Below are the code and all the weights of a small trained network. Each question names an input and a target symbol and asks about switching units off, where a switched-off unit gives its printed mean instead of its output.

import numpy as np


def w(rows, s, z=0):
    codes = np.array(rows[::2]) - 128.0
    scale = np.full(codes.shape[1], s)
    scale[-1] = z or s
    return codes * scale


def norm(h):
    return h / np.sqrt((h * h).mean(-1, keepdims=True) + 1e-5)


def f(y):
    return y / 2 * (1 + np.tanh(0.7978845608 * (y + 0.044715 * y**3)))


def softmax(a):
    e = np.exp(a - a.max(-1, keepdims=True))
    return e / e.sum(-1, keepdims=True)


def log_softmax(a):
    a = a - a.max(-1, keepdims=True)
    return a - np.log(np.exp(a).sum(-1, keepdims=True))


def net(x, mask):
    ids = ['αδελπφ'.index(c) for c in x.split()]
    T = len(ids)
    res = E[ids] + P[:T]
    u = 0
    for l in range(2):
        q, k, v = (norm(res) @ M[l].T for M in (Q, K, V))
        z = softmax(np.where(np.tri(T) > 0, q @ k.T / 3**0.5, -1e9)) @ v
        res = res + np.where(mask[u], z, O[l][:, -1]) @ O[l][:, :-1]
        u += 1
        y = f(norm(res) @ A[l][:, :-1].T + A[l][:, -1])
        res = res + np.where(mask[u : u + 4], y, B[l][:, -1]) @ B[l][:, :-1]
        u += 4
    return log_softmax(norm(res)[-1] @ U[:, :-1].T + U[:, -1])


Q, K, V, O, A, B = {}, {}, {}, {}, {}, {}
E = w([
[117,118,175,108],'α',
[141,117,170,116],'δ',
[94,133,218,106],'ε',
[188,143,101,113],'λ',
[71,240,158,95],'π',
[194,255,36,82],'φ',
],0.0077)
P = w([
[160,72,226,125],'0',
[109,167,99,211],'1',
[150,137,119,158],'2',
[138,173,96,6],'3',
[136,56,171,135],'4',
[167,156,119,206],'5',
[153,254,172,68],'6',
[79,160,72,180],'7',
[189,134,129,136],'8',
[121,232,213,93],'9',
],0.021)
Q[0] = w([
[85,174,81,44],'L0H1',
[176,122,178,131],'L0H1',
[245,218,221,201],'L0H1',
],0.013)
K[0] = w([
[128,48,181,255],'L0H1',
[140,231,26,95],'L0H1',
[37,168,70,96],'L0H1',
],0.009)
V[0] = w([
[158,103,208,102],'L0H1',
[48,253,125,165],'L0H1',
[108,9,151,154],'L0H1',
],0.0049)
O[0] = w([
[189,167,198,127,134],'L0H1',
[58,129,88,125,243],'L0H1',
[139,137,247,252,3],'L0H1',
],0.011,0.0021)
A[0] = w([
[166,238,210,13,211],'L0N1',
[2,101,123,161,60],'L0N2',
[115,125,51,132,3],'L0N3',
[130,65,218,107,31],'L0N4',
],0.0065,0.006)
B[0] = w([
[187,209,46,2,254],'L0N1',
[146,110,139,172,120],'L0N2',
[94,113,149,198,115],'L0N3',
[102,86,120,127,121],'L0N4',
],0.0099,0.0077)
Q[1] = w([
[38,71,45,43],'L1H1',
[77,254,80,158],'L1H1',
[116,189,153,186],'L1H1',
],0.014)
K[1] = w([
[163,247,119,155],'L1H1',
[161,158,98,18],'L1H1',
[137,49,92,64],'L1H1',
],0.015)
V[1] = w([
[2,241,186,17],'L1H1',
[243,117,105,45],'L1H1',
[59,82,255,143],'L1H1',
],0.0097)
O[1] = w([
[8,142,192,14,206],'L1H1',
[139,75,94,93,255],'L1H1',
[162,162,232,87,24],'L1H1',
],0.017,0.0083)
A[1] = w([
[223,126,88,130,113],'L1N1',
[104,114,142,37,124],'L1N2',
[206,254,149,186,2],'L1N3',
[177,138,198,27,111],'L1N4',
],0.017,0.009)
B[1] = w([
[128,201,179,165,172],'L1N1',
[126,213,158,213,255],'L1N2',
[94,6,178,152,158],'L1N3',
[234,172,74,26,227],'L1N4',
],0.015,0.0097)
U = w([
[136,52,164,124,162],'α',
[137,85,157,161,142],'δ',
[241,109,121,40,163],'ε',
[213,174,62,245,2],'λ',
[27,203,159,118,70],'π',
[124,66,1,87,170],'φ',
],0.0083,0.0032)

Each question gives the input, a string of symbols that net reads in full, and the target symbol t.
The units are the heads (3 rows each of Q, K, V and O) and the neurons (one row each of A and B). Each row of codes is followed by its name. A weight is (code - 128) times the scale printed after its matrix; where a second scale follows, it is the last column's (O, A, B and U).
mask holds one flag per unit, layer by layer, with each layer's heads first. A switched-off unit (its flag False) gives its mean, the last column of its rows in O or B, instead of its output. The means were averaged over made-up inputs and are rounded, as every weight is.
A unit's drop is (log p(t) with every unit on - log p(t) with that unit switched off) / (log p(t) with every unit on - log p(t) with every unit switched off).
The circuit of an input: a set's keep is (log p(t) with only the set's units on - log p(t) with every unit switched off) / (log p(t) with every unit on - log p(t) with every unit switched off). Starting from all 10 units, units are removed one at a time, each time the one whose removal leaves the highest keep (on an exact tie, the one counted first), for as long as the keep stays at least 0.8.
units of the circuit, in order: the units of the circuit, biggest drop first
unit that matters most: the unit with the biggest drop
k most important neurons: the k neurons with the biggest drops, biggest first
k most important neurons of layer l: the k neurons of layer l with the biggest drops, biggest first
drop when u is switched off: that unit's drop, to one decimal
input ε ε λ, target λ: units of the circuit, in order	(L1H1; L0N1; L0H1)
input δ φ δ λ ε α φ φ, target ε: units of the circuit, in order	(L0H1; L1H1; L0N1; L1N4)
input φ α α φ δ, target α: 2 most important neurons	(L0N1; L0N2)
input π α φ α ε ε δ α, target ε: units of the circuit, in order	(L1H1; L0H1; L0N1; L1N4)
input λ α π φ α, target α: unit that matters most	L0N1
input λ δ π α φ, target δ: units of the circuit, in order	(L0N1; L1H1; L1N3)
input φ λ π α α φ φ α α, target λ: units of the circuit, in order	(L0H1; L1H1; L0N1; L1N4)
input ε α φ δ π α ε λ, target π: units of the circuit, in order	(L1H1; L0H1; L0N1)
input ε π δ, target π: units of the circuit, in order	(L0H1; L1H1; L0N1)
input α π λ φ δ φ ε π, target δ: units of the circuit, in order	(L0N1; L1H1; L0H1; L1N3)
input π π π φ φ, target π: units of the circuit, in order	(L1H1; L0N1)
input φ α λ λ π λ λ ε, target π: units of the circuit, in order	(L0H1; L1H1; L1N2)
input φ δ α δ ε ε ε π, target ε: 3 most important neurons	(L0N1; L1N4; L0N4)
input λ δ δ π π, target α: units of the circuit, in order	(L1H1; L0N1; L1N3)
input φ δ λ φ π ε α φ, target π: 3 most important neurons	(L0N1; L1N4; L1N2)
input δ φ α δ δ π δ δ, target δ: units of the circuit, in order	(L0N1; L0H1; L1H1; L1N3)
input λ π λ φ α, target π: units of the circuit, in order	(L1H1; L0N1)
input δ φ φ α π α, target π: units of the circuit, in order	(L1H1; L1N2)
input δ φ α δ α α δ δ, target α: 2 most important neurons	(L0N1; L1N3)
input α ε π, target π: 2 most important neurons	(L0N1; L1N4)
input ε φ λ α δ φ λ α, target δ: most important neuron	(L0N1)
input ε λ φ α φ, target λ: 2 most important neurons of layer 1	(L1N1; L1N4)
input λ α ε, target λ: 2 most important neurons of layer 1	(L1N1; L1N4)
input α ε φ π ε α ε φ, target ε: 3 most important neurons	(L0N1; L1N4; L1N3)
input α λ δ δ π π, target π: most important neuron	(L1N2)
input π π ε α λ, target π: drop when L1H1 is switched off	0.5
input φ α π φ φ, target α: drop when L1N2 is switched off	0.2
input φ δ α π α α α φ, target α: drop when L1N3 is switched off	0.8
